In the rows, 128 means zero.
Here are made-up things, facts about them, and rows of numbers that follow some of those facts. Name the thing behind each unnamed row.

Some things and their rows:
<1381>: [ 94 139 127 163 125  60  92 140 118 126 182 151 158  85 109 139 152 127
  32 127 160 124  78 139  95  64 207 137 143  92 183 121 148 111 126 103
 164 126 135]
<367>: [152 116 119  98 154 157 120 155 175  75 132 104 192 135 127 131 138 141
 154 124 106 134 159 162 123 148 125 104 101 149 133 106  69 127 123 156
 124 130 120]
<891>: [151 135 151 101 188 161  99 120 162  75 167  83 165 153 114 118 141 118
 141 101 111 150 173 134 105 139  87  98 108 111 112  98  15 108 140 148
 118 155 150]
<276>: [172 130 156 145 145 125 131 110 126  78 149 118 148 113 120 116 122 105
 124 151 127 136 121  39 117 158  87 114 165  97 129  97  88 112 105 119
 168 158 155]
<480>: [100 134 168 101 144 147 119 146  92 100 130 118 173 137  63 145 152 145
 145 113 118 137 100 125 134 164 135  95 136 110 146 141 106 103  64 125
 210 148 126]
<653>: [141 141 114 129 141 135 122 152 162  60 119  92 169 123 108 139 136 151
 110 114  90 140 128 129 142 147 109 122 122 145 151 112  89 126 104 135
 154 116 154]
<49>: [147 162 130 133 118 132 129 134 142  83 128 109 148 126 126 143 107 163
 132 122 113 145 123  97 129 145  89 119 142 143 134 107  81 135 113 144
 160 125 162]
<1506>: [171 145 126 115 131 138 118 133 181  72 146  98 159 127 146 150 127 147
 151 114 127 143 164 133 126 130 106 107 100 141 118 109  58 127 131 155
 110 125 141]
<1423>: [107 150 158 101 168  91  73 111  99 135 179 132 105  93 115 107 147 100
  99 117 160 135 121 178  76 105 170 160 130  97 178 118  93 142 119 132
 180 139 145]
<1301>: [119 168 121 124 142 148 113 147 156 138 146 117 131 100 144 117 130 102
 102 122 168 112 126 187  95  98 160 139 121 117 164  97 130 133 120 135
 145 119 124]
<632>: [123 126 128 120 115 147 138 162 144  79 122 123 179 117 108 151 140 149
 149 131 119 137 117 131 146 153 132  96 127 142 142 117 104 133  85 147
 176 121 125]
<1178>: [141 159 121 144 105 131 130 132 145  78 132 105 139 122 121 162 101 173
 139 114 115 150 124 111 128 131  98 124 132 145 147 119  83 131 106 145
 166 120 165]
<25>: [119 150 135 129  90 102 105 128 144 115 161 144 112  88 155 140 132 121
 118 129 178 129 107 180 109  75 165 144 127 117 157 106 116 156 116 136
 159 114 127]
<1705>: [116 141 110  99 177 126  87 139 134 142 162 147 156  91 152 121 141 114
 122 113 165 115 148 221  89  88 183 140 111 138 159 100 113 165 138 160
 143 131 114]
<452>: [121 133 126 108 150 116 102 137 150 116 155 143 118  85 148 118 145 109
 117 135 170 126 130 184 101 105 174 153 123 121 162 102 120 159 124 157
 152 124 132]
<520>: [125 167 171 122  98 112 111 112 115  83 158  99 125 138 100 176 122 173
 136  97 127 160 116 102 124 133 111 104 137 102 144 154  67 113  90 131
 178 136 166]
<1629>: [143 151 110 118 132 142 112 154 160  77 134  91 182 113 132 174 121 177
 164  98 100 141 154 149 110 133 122 109  91 153 146 132  67 136 117 149
 127 113 151]
<1401>: [129 178 168  93 142 200 124 119 109 132 138  71 141 130 112 149 106 117
 173 104 134 132 146 134  71 155 116 109 130  93 140 142  85 103  80 115
 145 153 157]
<1407>: [120 139 125 123 126 142 129 156 122  96 115 129 197 127  75 146 123 166
 131 117 116 134 111 137 143 147 126 104 135 157 144 114 121 123  97 135
 185 132 129]
<1139>: [117 123 129 119 105 146 134 158 138  80 120 127 171 114  99 155 128 151
 163 128 122 139 106 127 149 154 133 102 135 137 149 132 115 130  82 141
 173 117 123]
<1271>: [121 135  90 136 175  96  67 162 187  96 154 100 156  83 136  98 171 115
  55 102 119 123 135 203 104  85 176 162 102 141 188 106  91 145 139 138
 120  98 140]

How the things are related:
<1048> Φ <282>
<1066> Φ <511> <965> <633> <1381>
<1069> Φ <25> <520> <1456> <689>
<1156> Φ <480> <1139> <706> <1643>
<1214> Φ <1288> <1643>
<1248> Φ <480> <329>
<1271> Φ <230> <621> <1574>
<1285> Φ <451> <794> <191>
<1296> Φ <73> <511> <1223> <520>
<1323> Φ <342> <1389>
<1329> Φ <847>
<1355> Φ <1627> <1623>
<1416> Φ <1627> <451>
<1440> Φ <480> <170>
<1506> Φ <1627> <49> <1334>
<161> Φ <73> <1186> <175> <1083>
<1629> Φ <1011> <913> <500>
<1678> Φ <1490>
<1680> Φ <703> <734> <1005> <111> <1167>
<1705> Φ <1288> <972>
<1721> Φ <370> <669>
<1729> Φ <1005>
<1734> Φ <1407> <1257>
<17> Φ <1720>
<187> Φ <847> <339> <1665> <1045> <500> <689>
<190> Φ <1381> <500>
<197> Φ <1356> <1435> <276> <1317>
<250> Φ <480> <1407> <633> <706>
<296> Φ <1423>
<319> Φ <1528> <276> <491>
<351> Φ <1163> <1548> <794> <276> <1326>
<367> Φ <1720> <172> <1389> <95>
<523> Φ <563> <1186> <1223> <1376>
<529> Φ <329>
<552> Φ <711>
<571> Φ <1211> <1381>
<66> Φ <185> <747>
<673> Φ <503> <491>
<692> Φ <1055> <441> <632> <633>
<701> Φ <568>
<84> Φ <1597> <112>
<891> Φ <87> <112> <1226> <276> <1005>
<910> Φ <1223> <1178>
<920> Φ <1223> <1435> <1334>
<944> Φ <511> <220> <1139>
<960> Φ <1288>
<986> Φ <503>
<991> Φ <621>
<1020> ω <518>
<1045> ω <568>
<1083> ω <1627> <451>
<1097> ω <1426> <111>
<1156> ω <1426> <1045> <1167>
<1239> ω <1401>
<1248> ω <1647>
<1271> ω <220> <50> <1643>
<1301> ω <462> <1456> <1574>
<1323> ω <451>
<134> ω <1011>
<1381> ω <1426> <451>
<1389> ω <1066> <282> <947>
<1416> ω <568> <1705>
<1418> ω <190> <71>
<1423> ω <451>
<1426> ω <568>
<1435> ω <451> <170>
<1456> ω <1426> <282> <1416>
<1490> ω <451>
<1548> ω <568>
<1574> ω <568> <1587>
<158> ω <1490> <524>
<1597> ω <147>
<1606> ω <282> <491>
<1627> ω <451>
<1643> ω <451>
<1647> ω <1426>
<1665> ω <462>
<1705> ω <451>
<170> ω <451> <1574>
<17> ω <518> <568>
<185> ω <1301>
<220> ω <451> <1416>
<25> ω <1705>
<26> ω <1045>
<282> ω <1426> <947>
<329> ω <1418>
<342> ω <518>
<349> ω <518>
<351> ω <1299>
<370> ω <747>
<383> ω <1167>
<441> ω <518>
<452> ω <1574>
<45> ω <503> <462> <518> <1301>
<503> ω <853>
<511> ω <1490> <1423>
<529> ω <73> <518> <1456>
<552> ω <818> <451> <1587> <1156>
<568> ω <451>
<571> ω <947>
<605> ω <1587>
<621> ω <1045>
<631> ω <50> <451>
<653> ω <147>
<689> ω <711> <1167>
<711> ω <568>
<71> ω <140> <491>
<73> ω <568>
<853> ω <529>
<910> ω <518> <1239>
<916> ω <25> <518>
<944> ω <1647> <1587> <1045>
<947> ω <1426> <568>
<95> ω <1020>
<965> ω <1490> <452> <451> <95>
[<1005> <1011> <1020> <1069> <1156> <1214> <1296> <1381> <1440> <147> <1490> <1548> <1574> <1665> <1680> <1720> <185> <220> <230> <250> <26> <276> <282> <299> <503> <511> <568> <621> <631> <669> <692> <703> <706> <711> <73> <853> <87> <910> <920>] λ b
[<1045> <1048> <1055> <1066> <1083> <111> <112> <1139> <1163> <1178> <1186> <1211> <1223> <1239> <1257> <1264> <1271> <1288> <1301> <1317> <1323> <1326> <1329> <1334> <134> <1355> <1356> <1376> <1389> <1407> <140> <1416> <1426> <1435> <1456> <1506> <1528> <1587> <158> <1597> <1606> <1623> <1627> <1629> <1647> <1705> <170> <1721> <1729> <172> <175> <17> <190> <191> <197> <25> <296> <329> <349> <351> <367> <370> <383> <39> <441> <452> <45> <49> <500> <50> <518> <523> <524> <529> <552> <563> <605> <632> <633> <653> <66> <673> <71> <734> <747> <794> <847> <84> <913> <944> <947> <95> <960> <972> <986> <991>] λ a
[<1097> <1167> <1226> <1248> <1285> <1299> <1401> <1418> <1423> <161> <1643> <1678> <1734> <187> <319> <339> <342> <451> <462> <480> <491> <520> <571> <689> <701> <818> <891> <916> <965>] λ c
[<1005> <1055> <1083> <1139> <1156> <1186> <1214> <1264> <1296> <1326> <1329> <1389> <1435> <1506> <1587> <1627> <1647> <1721> <17> <191> <250> <25> <342> <349> <367> <441> <503> <50> <524> <568> <621> <631> <632> <633> <673> <711> <910> <920> <947>] η zabrutrel
[<1011> <1734> <276> <605> <706> <913>] η bravi
[<1020> <1045> <1066> <1097> <111> <1163> <1178> <1226> <1257> <1271> <1317> <1323> <1334> <1401> <140> <1418> <1423> <1440> <1456> <147> <1528> <1548> <161> <1629> <1643> <1678> <1680> <170> <1720> <1729> <172> <185> <197> <282> <339> <351> <39> <462> <49> <520> <529> <563> <571> <653> <692> <701> <703> <73> <747> <818> <847> <84> <944> <965> <991>] η fudal
[<1048> <1069> <1299> <1356> <1376> <1381> <1407> <1574> <158> <175> <190> <319> <329> <523> <669> <66> <71> <734> <916> <95> <972> <986>] η klamas
[<112> <1285> <134> <1426> <1623> <187> <26> <296> <452> <500> <511> <552>] η kera
[<1167> <1211> <1239> <1288> <1355> <1416> <1490> <1597> <220> <230> <370> <383> <451> <45> <480> <491> <794> <891>] η tropubor
[<1223> <1248> <1301> <1606> <1665> <1705> <299> <518> <689> <853> <87> <960>] η drurin

Which thing is each row?
No name comes twice in this set of rows, the named rows included.
[114 139 128 148 106  73  91 146 164  95 174 129 102  90 149 120 165 121
  72 131 162 136  95 177 126  67 176 151 129 118 173 109 115 135 125 132
 162 101 130]	<1083>
[144 167 137 124 112 195 139 150 156 119 128  78 158 123 131 142 109 120
 141 121 134 121 133 147 104 145 122 104 123 131 138  96 124 105  97 124
 132 118 123]	<1239>
[134 130 123 121 130 135 136 161 177  56 127 106 167 122 110 141 149 141
 116 135 102 142 128 128 149 162 127 111 115 132 145 117  84 127 109 149
 145 113 143]	<134>
[136 179 136 142 117 199 140 169 178 137 136  59 120 118 147 119 127  78
 109 125 158 112 130 176  88 121 149 127 124 104 154 110 148 100 101 102
 110  97 117]	<349>
[108 116 144 154 107  60  97 145 133 101 176 144 135  75 127 148 174 104
  67 143 166 130  79 129 113  80 207 133 137  67 186 140 124 127 107 116
 166 120 142]	<511>
[154 127 137 106 156 148 123 108  99 111 146 124 201 107 125 173 106 141
 174 125 122 136 153  72  83 156 133 101 131 113 144 128  78 131 105 147
 144 169 153]	<147>
[112 134 122 143 140  99 101 162 159  94 144 132 126  87 111  92 169  94
  56 143 145 125  91 172 142 112 168 153 142 124 169  92 134 129 115 131
 167 105 129]	<1389>
[143 152 155 137 139 152 130 126 140 144 156 104 136 101 148 122 123  52
 106 148 176 121 116 112  78 129 162 124 151  71 147 111 143 106 102  97
 131 143 131]	<503>
[116  98 111 116 175  98  79 153 149 120 183 127 203  76 140 138 196 101
  99 120 148 116 127 182  86  81 226 122 100 103 183 141 106 135 131 126
 111 139 117]	<1156>
[130 181 147 158 103 126 125 146 154 134 167  90 153 108 128 169 122 108
  85 116 168 119 106 118  90  90 179 101 137  80 159 131 138  85 106  95
 130 131 145]	<1665>
[116 180 180 120 139 191 115 155 155 142 144  60 106 135 109 123 152  55
  99 112 167 127 120 172  84 133 158 113 130  64 158 132 130  76  82  80
 137 119 128]	<342>
[ 92 129 141  98 182 113  71 155 138 125 170 112 168 109  97 119 190 126
  86  82 149 126 127 214  93  99 199 128 103 100 174 132  85 122 128 134
 143 145 129]	<1248>

The same things again, as new rows of numbers:
Some things and their rows:
<134>: [128 123 133  95 145 114 151 117 153 141 165 148 134 138]
<95>: [130 109 117 118 123 158  93 128 165 135 131 126 133 115]
<351>: [116 115 147 136 121  75 150 121 128  97 138 141 135 150]
<71>: [127 119 111 111 133 116 119 122 149 144 146 124 134 132]
<158>: [131 109 142 131 129 153 103 130 179 122 146 127 140 133]
<1083>: [132 108 141 124 120 192 119 134 179 116 143 131 141 117]
<1248>: [143 103 204 192 110 180 152 107  44 124 117  94 142 114]
<1606>: [129 127 111 157 114 194 149 129 151 128 150 124 141 123]
<1627>: [124 112 121 107 118 178 118 134 160 123 129 138 126 107]
<568>: [136 150 103  98 135 190  81 148 101 138  77 115 108  84]
<552>: [130  93 200 104 120 169 126 126 170  77 130 163 135 113]
<1257>: [125 123  99 131 131  94 127 122 136 150 147 111 136 138]
<1587>: [127 121  77  81 117 159 107 127 125 166 113 123 120  79]
<175>: [124 124 103 114 136 102 124 117 146 151 147 127 130 136]
<734>: [126 124 101 109 135  95 121 119 146 147 148 128 132 137]
<1326>: [125 130 105 108 135 117 152 122 138 148 153 133 132 132]
<1178>: [120 126  94 127 130  94 126 124 142 145 145 118 133 140]
<1285>: [126 127 178  94 135  78 164 127 105 132 126 166 108 137]
<66>: [120 119 137 113 124  70 139 110 121 115 132 144 130 133]
<1069>: [126 148 161 125 146  84 130 128  96  95 103 135 115 146]
<39>: [124 126  95 134 130  91 123 123 139 146 146 113 137 138]

Which thing is each row?
No name comes twice in this set of rows, the named rows included.
[133 110 131  82 130 171 105 128 165 138 133 140 129  99]	<452>
[128 119 113 118 136  93 125 107 126 153 148 116 136 130]	<1407>
[124 119  85 118 119 131  97 128 138 154 122 112 128 107]	<111>
[133  99 125 140 118 174  84 129 156 131 127 104 144 113]	<170>
[114 143  98 137 118 148 175 125 124 133 151 128 125 137]	<1223>
[135 154 117 139 133 190  97 139 117 121  96 121 114 116]	<1490>
[134 105 136 133 138 111 125 102 123 147 150 104 145 134]	<329>
[132 122 108 135 119 145  90 145 122 167 106 112 114 112]	<818>
[133 144 121 141 138 158  72 150 124 119  88 107 119 118]	<282>
[136 142 134 153 140 165  78 149 137 112 102 107 125 129]	<1020>
[128 165 126 128 147 142 148 138 110 118 121 133 113 145]	<276>
[121 139 156 144 114 103 168 127  95 119 122 158 106 147]	<891>

